Here is a tiny trained network, its code and every weight. The questions are about switching its units off for an input and a class, where a switched-off unit gives its printed mean instead of its output.

import numpy as np


def w(rows, s, z=0):
    codes = np.array(rows[::2]) - 128.0
    scale = np.full(codes.shape[1], s)
    scale[-1] = z or s
    return codes * scale


def f(y):
    return np.maximum(y, 0)


def log_softmax(a):
    a = a - a.max(-1, keepdims=True)
    return a - np.log(np.exp(a).sum(-1, keepdims=True))


def net(x, mask):
    res = np.array(x, float).reshape(1, 5) / 4 @ E
    y = f(res @ A[0][:, :-1].T + A[0][:, -1])
    res = res + np.where(mask, y, B[0][:, -1]) @ B[0][:, :-1]
    return log_softmax(res[-1] @ U[:, :-1].T + U[:, -1])


A, B = {}, {}
E = w([
[62,174,51,130,70,149,51],'x0',
[155,147,116,88,109,110,141],'x1',
[117,125,126,131,128,128,133],'x2',
[60,94,112,2,106,207,184],'x3',
[111,156,90,153,249,157,101],'x4',
],0.011)
A[0] = w([
[88,182,152,231,127,34,78,166],'N1',
[136,122,159,190,22,84,152,93],'N2',
[114,179,76,182,77,119,56,100],'N3',
[127,190,73,133,247,106,119,62],'N4',
[180,89,203,137,195,68,201,70],'N5',
[224,154,122,201,81,50,109,1],'N6',
],0.012,0.006)
B[0] = w([
[139,118,100,57,98,178,182,252],'N1',
[199,115,227,187,141,107,72,190],'N2',
[104,131,71,172,174,87,88,204],'N3',
[165,96,252,156,71,101,99,208],'N4',
[97,154,28,148,115,106,66,214],'N5',
[49,142,136,88,174,153,181,211],'N6',
],0.013,0.016)
U = w([
[112,128,1,156,76,75,33,113],'0',
[154,103,225,134,59,106,65,67],'1',
[66,126,110,56,111,196,213,67],'2',
[163,116,73,143,72,147,104,254],'3',
],0.0089,0.008)

Each question gives the input, the list of numbers given to net, and the class t.
The units are the neurons (one row each of A and B). Each row of codes is followed by its name. A weight is (code - 128) times the scale printed after its matrix; where a second scale follows, it is the last column's (A, B and U).
mask holds one flag per neuron, in row order. A switched-off neuron (its flag False) gives its mean, the last column of its row in B, instead of its output. The means were averaged over made-up inputs and are rounded, as every weight is.
A unit's drop is (log p(t) with every unit on - log p(t) with that unit switched off) / (log p(t) with every unit on - log p(t) with every unit switched off).
The circuit of an input: a set's keep is (log p(t) with only the set's units on - log p(t) with every unit switched off) / (log p(t) with every unit on - log p(t) with every unit switched off). Starting from all 6 units, units are removed one at a time, each time the one whose removal leaves the highest keep (on an exact tie, the one counted first), for as long as the keep stays at least 0.8.
circuit, biggest first: the units of the circuit, biggest drop first
unit that matters most: the unit with the biggest drop
top k neurons: the k neurons with the biggest drops, biggest first
drop when u is switched off: that unit's drop, to one decimal
input [0,2,-4,7,-8], class 1: top 2 neurons	[N1; N6]
input [4,-2,-6,4,-5], class 1: unit that matters most	N5
input [-7,-1,-8,7,4], class 0: circuit, biggest first	[N5; N1]
input [-1,-1,-6,-4,1], class 2: top 2 neurons	[N6; N1]
input [-2,7,-4,-8,-6], class 2: top 3 neurons	[N6; N1; N4]
input [-5,-7,-6,6,0], class 3: top 3 neurons	[N6; N1; N3]
input [-5,1,1,4,0], class 0: circuit, biggest first	[N1; N5]
input [3,2,-2,-4,-1], class 2: circuit, biggest first	[N6; N1]
input [-6,-1,1,3,1], class 0: top 2 neurons	[N5; N1]
input [8,-6,6,8,-8], class 0: top 2 neurons	[N4; N1]
input [-8,-3,-1,-7,-7], class 0: top 3 neurons	[N5; N4; N2]
input [-7,-5,4,-8,-5], class 2: top 4 neurons	[N6; N1; N3; N4]
input [8,-3,0,8,-6], class 0: top 3 neurons	[N1; N6; N4]
input [2,0,-5,3,-8], class 1: unit that matters most	N2
input [-3,-7,5,-8,5], class 2: top 3 neurons	[N1; N6; N2]
input [1,0,-8,-4,3], class 2: circuit, biggest first	[N1; N5]
input [-3,-1,0,-1,7], class 1: drop when N4 is switched off	1.5
input [-7,-2,5,-2,-5], class 0: drop when N4 is switched off	0.1
input [1,5,6,-6,6], class 1: drop when N4 is switched off	2.8
input [-5,-6,5,-6,-2], class 2: circuit, biggest first	[N6]
